Here is a tiny trained network, its code and every weight. The questions are about switching its units off for an input and a class, where a switched-off unit gives its printed mean instead of its output.

import numpy as np


def w(rows, s, z=0):
    codes = np.array(rows[::2]) - 128.0
    scale = np.full(codes.shape[1], s)
    scale[-1] = z or s
    return codes * scale


def norm(h):
    return h / np.sqrt((h * h).mean(-1, keepdims=True) + 1e-5)


def f(y):
    return y / 2 * (1 + np.tanh(0.7978845608 * (y + 0.044715 * y**3)))


def log_softmax(a):
    a = a - a.max(-1, keepdims=True)
    return a - np.log(np.exp(a).sum(-1, keepdims=True))


def net(x, mask):
    res = np.array(x, float).reshape(1, 4) / 4 @ E
    u = 0
    for l in range(3):
        y = f(norm(res) @ A[l][:, :-1].T + A[l][:, -1])
        res = res + np.where(mask[u : u + 12], y, B[l][:, -1]) @ B[l][:, :-1]
        u += 12
    return log_softmax(norm(res)[-1] @ U[:, :-1].T + U[:, -1])


A, B = {}, {}
E = w([
[57,82,131,62],'x0',
[131,2,180,203],'x1',
[160,73,23,120],'x2',
[88,147,104,166],'x3',
],0.0045)
A[0] = w([
[15,147,74,247,109],'L0N0',
[117,65,78,71,176],'L0N1',
[212,130,182,56,72],'L0N2',
[168,152,188,157,99],'L0N3',
[65,156,106,152,96],'L0N4',
[80,174,75,167,140],'L0N5',
[172,178,134,179,4],'L0N6',
[71,101,172,62,60],'L0N7',
[217,137,92,168,73],'L0N8',
[239,110,165,19,115],'L0N9',
[170,145,97,133,149],'L0N10',
[255,61,210,44,169],'L0N11',
],0.0076,0.0025)
B[0] = w([
[3,124,25,234,214],'L0N0',
[175,67,86,54,221],'L0N1',
[67,219,92,153,152],'L0N2',
[210,125,226,143,179],'L0N3',
[72,178,92,133,135],'L0N4',
[78,202,42,142,174],'L0N5',
[182,180,157,141,138],'L0N6',
[86,115,200,51,167],'L0N7',
[250,119,159,137,176],'L0N8',
[36,215,17,167,184],'L0N9',
[179,153,103,123,160],'L0N10',
[8,110,49,247,253],'L0N11',
],0.011,0.0025)
A[1] = w([
[183,78,42,90,66],'L1N0',
[67,179,224,141,100],'L1N1',
[202,203,116,127,59],'L1N2',
[83,164,223,132,110],'L1N3',
[66,177,221,142,104],'L1N4',
[175,192,165,23,1],'L1N5',
[68,79,166,9,21],'L1N6',
[82,170,231,130,123],'L1N7',
[74,173,106,2,121],'L1N8',
[147,136,107,147,108],'L1N9',
[117,130,127,133,93],'L1N10',
[85,27,174,114,122],'L1N11',
],0.0079,0.0022)
B[1] = w([
[157,105,43,16,205],'L1N0',
[181,80,6,74,218],'L1N1',
[70,99,214,123,183],'L1N2',
[172,88,39,97,189],'L1N3',
[176,83,13,81,218],'L1N4',
[116,215,89,120,137],'L1N5',
[47,144,189,97,194],'L1N6',
[177,79,21,83,203],'L1N7',
[63,155,253,133,250],'L1N8',
[110,134,145,97,143],'L1N9',
[129,128,125,133,123],'L1N10',
[70,106,238,156,236],'L1N11',
],0.011,0.0024)
A[2] = w([
[190,148,115,159,125],'L2N0',
[142,237,175,98,40],'L2N1',
[222,74,58,47,6],'L2N2',
[98,183,110,57,102],'L2N3',
[254,188,207,185,66],'L2N4',
[140,124,136,103,80],'L2N5',
[159,57,195,162,90],'L2N6',
[151,88,110,103,102],'L2N7',
[75,166,198,203,119],'L2N8',
[118,46,159,169,84],'L2N9',
[104,120,73,154,60],'L2N10',
[202,161,106,177,174],'L2N11',
],0.0099,0.002)
B[2] = w([
[73,85,154,100,176],'L2N0',
[225,118,126,207,189],'L2N1',
[222,81,87,19,252],'L2N2',
[214,83,162,212,214],'L2N3',
[26,118,206,57,225],'L2N4',
[124,111,113,138,110],'L2N5',
[198,181,120,191,179],'L2N6',
[157,156,119,101,158],'L2N7',
[200,98,73,63,207],'L2N8',
[229,248,149,129,213],'L2N9',
[112,223,121,88,195],'L2N10',
[9,65,155,70,229],'L2N11',
],0.014,0.0033)
U = w([
[193,70,78,30,183],'0',
[43,87,246,81,115],'1',
[220,163,174,204,206],'2',
[49,163,56,162,3],'3',
],0.014,0.00062)

Each question gives the input, the list of numbers given to net, and the class t.
The units are the neurons (one row each of A and B). Each row of codes is followed by its name. A weight is (code - 128) times the scale printed after its matrix; where a second scale follows, it is the last column's (A, B and U).
mask holds one flag per neuron, layer by layer. A switched-off neuron (its flag False) gives its mean, the last column of its row in B, instead of its output. The means were averaged over made-up inputs and are rounded, as every weight is.
A unit's drop is (log p(t) with every unit on - log p(t) with that unit switched off) / (log p(t) with every unit on - log p(t) with every unit switched off).
The circuit of an input: a set's keep is (log p(t) with only the set's units on - log p(t) with every unit switched off) / (log p(t) with every unit on - log p(t) with every unit switched off). Starting from the 12 units with the biggest drops (on a tie, the unit counted first), units are removed one at a time, each time the one whose removal leaves the highest keep (on an exact tie, the one counted first), for as long as the keep stays at least 0.8.
units of the circuit, in order: the units of the circuit, biggest drop first
most important unit: the unit with the biggest drop
top k neurons: the k neurons with the biggest drops, biggest first
k most important neurons of layer l: the k neurons of layer l with the biggest drops, biggest first
input [3,6,2,-7], class 3: units of the circuit, in order -> L0N11
input [-4,4,2,-2], class 1: top 4 neurons -> L0N8, L2N4, L2N11, L0N0
input [-5,0,5,-6], class 3: top 2 neurons -> L0N11, L0N9
input [-2,-7,0,-7], class 2: top 3 neurons -> L0N0, L2N1, L2N3
input [6,3,-7,-5], class 0: top 2 neurons -> L1N1, L1N4
input [7,-2,6,-1], class 1: top 4 neurons -> L1N8, L1N6, L0N8, L0N7
input [3,0,-1,3], class 1: top 4 neurons -> L0N7, L0N11, L0N9, L1N8
input [7,-4,4,-7], class 1: 3 most important neurons of layer 0 -> L0N1, L0N7, L0N0
input [7,8,-6,-6], class 2: 2 most important neurons of layer 0 -> L0N11, L0N5
input [-8,-4,-2,-8], class 1: units of the circuit, in order -> L2N4, L0N3
input [7,-8,5,-3], class 2: top 3 neurons -> L2N3, L2N1, L2N11
input [-4,-8,-7,3], class 2: 3 most important neurons of layer 2 -> L2N3, L2N1, L2N8
input [0,-5,-8,8], class 0: 3 most important neurons of layer 0 -> L0N11, L0N9, L0N2
input [-1,-4,-1,8], class 3: top neuron -> L0N0
input [-5,7,-8,8], class 0: 3 most important neurons of layer 1 -> L1N1, L1N4, L1N7
input [-8,3,-8,2], class 0: top 2 neurons -> L1N7, L2N2
input [4,5,-7,7], class 0: top 3 neurons -> L0N11, L1N1, L1N4
input [-2,-2,7,8], class 3: 2 most important neurons of layer 1 -> L1N1, L1N4
input [6,8,5,-3], class 2: 3 most important neurons of layer 2 -> L2N9, L2N6, L2N11
input [4,1,-4,8], class 3: units of the circuit, in order -> L0N0
input [5,-5,2,-3], class 1: 2 most important neurons of layer 0 -> L0N1, L0N7
input [-3,-4,2,1], class 2: top 2 neurons -> L2N1, L1N2
input [8,-7,0,5], class 1: top 2 neurons -> L1N8, L1N6
input [-4,4,7,-8], class 3: 3 most important neurons of layer 0 -> L0N11, L0N9, L0N2
input [-8,-7,7,-2], class 1: 3 most important neurons of layer 0 -> L0N8, L0N1, L0N6
input [1,8,-8,-2], class 0: 2 most important neurons of layer 0 -> L0N1, L0N0
input [3,8,6,-1], class 2: most important unit -> L1N11
input [4,-8,-5,-1], class 2: top 2 neurons -> L1N8, L2N3
input [4,6,-1,-1], class 2: 2 most important neurons of layer 2 -> L2N9, L2N6
